Below is a small trained network, with its code and all its weights. Each question gives an input and a class and asks what happens when units are switched off, that is, made to give their printed mean instead of their output.

import numpy as np


def w(rows, s, z=0):
    codes = np.array(rows[::2]) - 128.0
    scale = np.full(codes.shape[1], s)
    scale[-1] = z or s
    return codes * scale


def norm(h):
    return h / np.sqrt((h * h).mean(-1, keepdims=True) + 1e-5)


def f(y):
    return np.maximum(y, 0)


def log_softmax(a):
    a = a - a.max(-1, keepdims=True)
    return a - np.log(np.exp(a).sum(-1, keepdims=True))


def net(x, mask):
    res = np.array(x, float).reshape(1, 7) / 4 @ E
    u = 0
    for l in range(2):
        y = f(norm(res) @ A[l][:, :-1].T + A[l][:, -1])
        res = res + np.where(mask[u : u + 5], y, B[l][:, -1]) @ B[l][:, :-1]
        u += 5
    return log_softmax(norm(res)[-1] @ U[:, :-1].T + U[:, -1])


A, B = {}, {}
E = w([
[70,130,206,127,120,146,129,186,122,117],'x0',
[114,150,217,164,178,73,139,50,161,185],'x1',
[40,60,96,190,98,137,41,84,120,105],'x2',
[92,145,143,237,126,160,113,145,198,47],'x3',
[60,167,129,117,124,128,103,119,127,185],'x4',
[182,116,129,249,124,177,129,135,49,174],'x5',
[70,94,176,116,133,109,141,127,146,96],'x6',
],0.011)
A[0] = w([
[51,154,121,151,144,144,132,129,153,25,33],'0.n1',
[78,97,150,181,87,160,63,143,142,60,1],'0.n2',
[131,164,175,141,145,120,204,114,163,174,151],'0.n3',
[137,134,68,199,103,215,75,113,135,251,149],'0.n4',
[200,240,117,94,168,141,165,254,178,126,36],'0.n5',
],0.0086,0.0054)
B[0] = w([
[93,5,116,145,153,134,125,155,188,147,207],'0.n1',
[49,90,175,156,122,249,255,159,198,80,209],'0.n2',
[213,150,150,125,90,104,116,104,165,188,231],'0.n3',
[110,160,92,146,254,63,148,175,59,173,255],'0.n4',
[169,163,173,208,44,214,123,66,201,49,247],'0.n5',
],0.0094,0.0055)
A[1] = w([
[94,87,89,2,108,101,106,118,177,195,202],'1.n1',
[165,148,243,88,110,151,218,175,75,146,107],'1.n2',
[89,105,133,168,148,125,157,149,165,100,193],'1.n3',
[202,72,21,128,109,181,155,140,128,93,75],'1.n4',
[71,146,31,139,114,128,66,140,45,156,3],'1.n5',
],0.011,0.0036)
B[1] = w([
[124,95,128,103,163,40,38,103,184,68,254],'1.n1',
[190,103,161,144,194,36,174,120,211,174,235],'1.n2',
[109,45,160,91,143,106,79,142,172,100,239],'1.n3',
[115,192,64,101,133,94,118,30,4,16,219],'1.n4',
[204,169,138,175,110,116,240,195,147,207,193],'1.n5',
],0.012,0.0073)
U = w([
[52,49,154,150,102,202,146,165,183,87,161],'0',
[172,183,71,114,74,165,159,71,91,38,139],'1',
[193,181,172,130,77,168,166,111,199,169,26],'2',
[68,93,109,57,111,86,44,86,145,85,117],'3',
[145,149,69,158,138,119,153,140,4,192,88],'4',
[71,137,126,139,150,175,166,184,93,186,47],'5',
[173,116,137,138,197,47,142,97,169,150,254],'6',
[81,103,128,106,97,151,138,143,66,94,56],'7',
],0.02,0.0061)

Each question gives the input, the list of numbers given to net, and the class t.
The units are the neurons (one row each of A and B). Each row of codes is followed by its name. A weight is (code - 128) times the scale printed after its matrix; where a second scale follows, it is the last column's (A, B and U).
mask holds one flag per neuron, layer by layer. A switched-off neuron (its flag False) gives its mean, the last column of its row in B, instead of its output. The means were averaged over made-up inputs and are rounded, as every weight is.
A unit's drop is (log p(t) with every unit on - log p(t) with that unit switched off) / (log p(t) with every unit on - log p(t) with every unit switched off).
The circuit of an input: a set's keep is (log p(t) with only the set's units on - log p(t) with every unit switched off) / (log p(t) with every unit on - log p(t) with every unit switched off). Starting from all 10 units, units are removed one at a time, each time the one whose removal leaves the highest keep (on an exact tie, the one counted first), for as long as the keep stays at least 0.8.
circuit, biggest first: the units of the circuit, biggest drop first
top k neurons: the k neurons with the biggest drops, biggest first
top k neurons in layer l: the k neurons of layer l with the biggest drops, biggest first
drop when u is switched off: that unit's drop, to one decimal
input [-5,-8,3,5,5,-1,-7], class 4: top neuron in layer 1	1.n5
input [-7,4,2,7,1,-5,1], class 3: top 2 neurons	0.n5, 1.n5
input [-5,8,-7,-2,-6,4,-2], class 2: top 2 neurons	1.n1, 0.n3
input [-6,-8,4,-6,-5,-7,-3], class 1: top 4 neurons	1.n4, 1.n3, 1.n5, 0.n1
input [5,-4,-7,6,0,-8,-1], class 0: circuit, biggest first	0.n5, 0.n1
input [-3,-5,7,-3,-6,5,-2], class 4: top 3 neurons	0.n4, 1.n5, 0.n5
input [-6,1,-8,4,-1,6,7], class 2: circuit, biggest first	0.n5, 1.n1
input [1,-8,-7,1,-3,8,6], class 1: top 2 neurons	1.n4, 0.n5
input [4,-4,-8,-3,7,7,5], class 2: top 2 neurons in layer 0	0.n5, 0.n3
input [-6,-3,6,4,-2,2,-1], class 1: top 2 neurons	1.n4, 0.n2
input [6,8,3,3,8,-3,2], class 3: top 4 neurons in layer 1	1.n5, 1.n2, 1.n3, 1.n1
input [7,4,-7,1,-6,7,0], class 2: top 2 neurons	0.n5, 1.n1
input [7,-6,-6,1,-7,-3,0], class 1: top 2 neurons	0.n5, 1.n4
input [0,-2,7,1,-7,-3,-1], class 0: circuit, biggest first	0.n2
input [-7,6,-7,3,5,0,-7], class 2: circuit, biggest first	0.n5, 1.n1
input [-5,1,-5,-5,2,8,-6], class 4: top 2 neurons	1.n1, 1.n3
input [4,-5,-3,1,8,2,-4], class 5: top 4 neurons	0.n4, 1.n1, 0.n3, 1.n4
input [-4,-3,-4,8,4,1,-1], class 1: top 2 neurons	1.n4, 0.n5
input [-4,1,-5,1,7,-2,-7], class 2: top 2 neurons	0.n5, 1.n4
input [-3,-2,-8,-2,-5,1,-2], class 1: circuit, biggest first	1.n4
input [4,2,-8,-1,2,1,4], class 2: top 3 neurons in layer 0	0.n5, 0.n3, 0.n4
input [5,-6,3,-1,5,3,2], class 5: top 2 neurons in layer 0	0.n4, 0.n5
input [-5,6,0,-1,8,-8,1], class 3: top 2 neurons in layer 1	1.n2, 1.n1
input [3,-6,-8,4,6,-2,-6], class 1: drop when 0.n5 is switched off	0.7
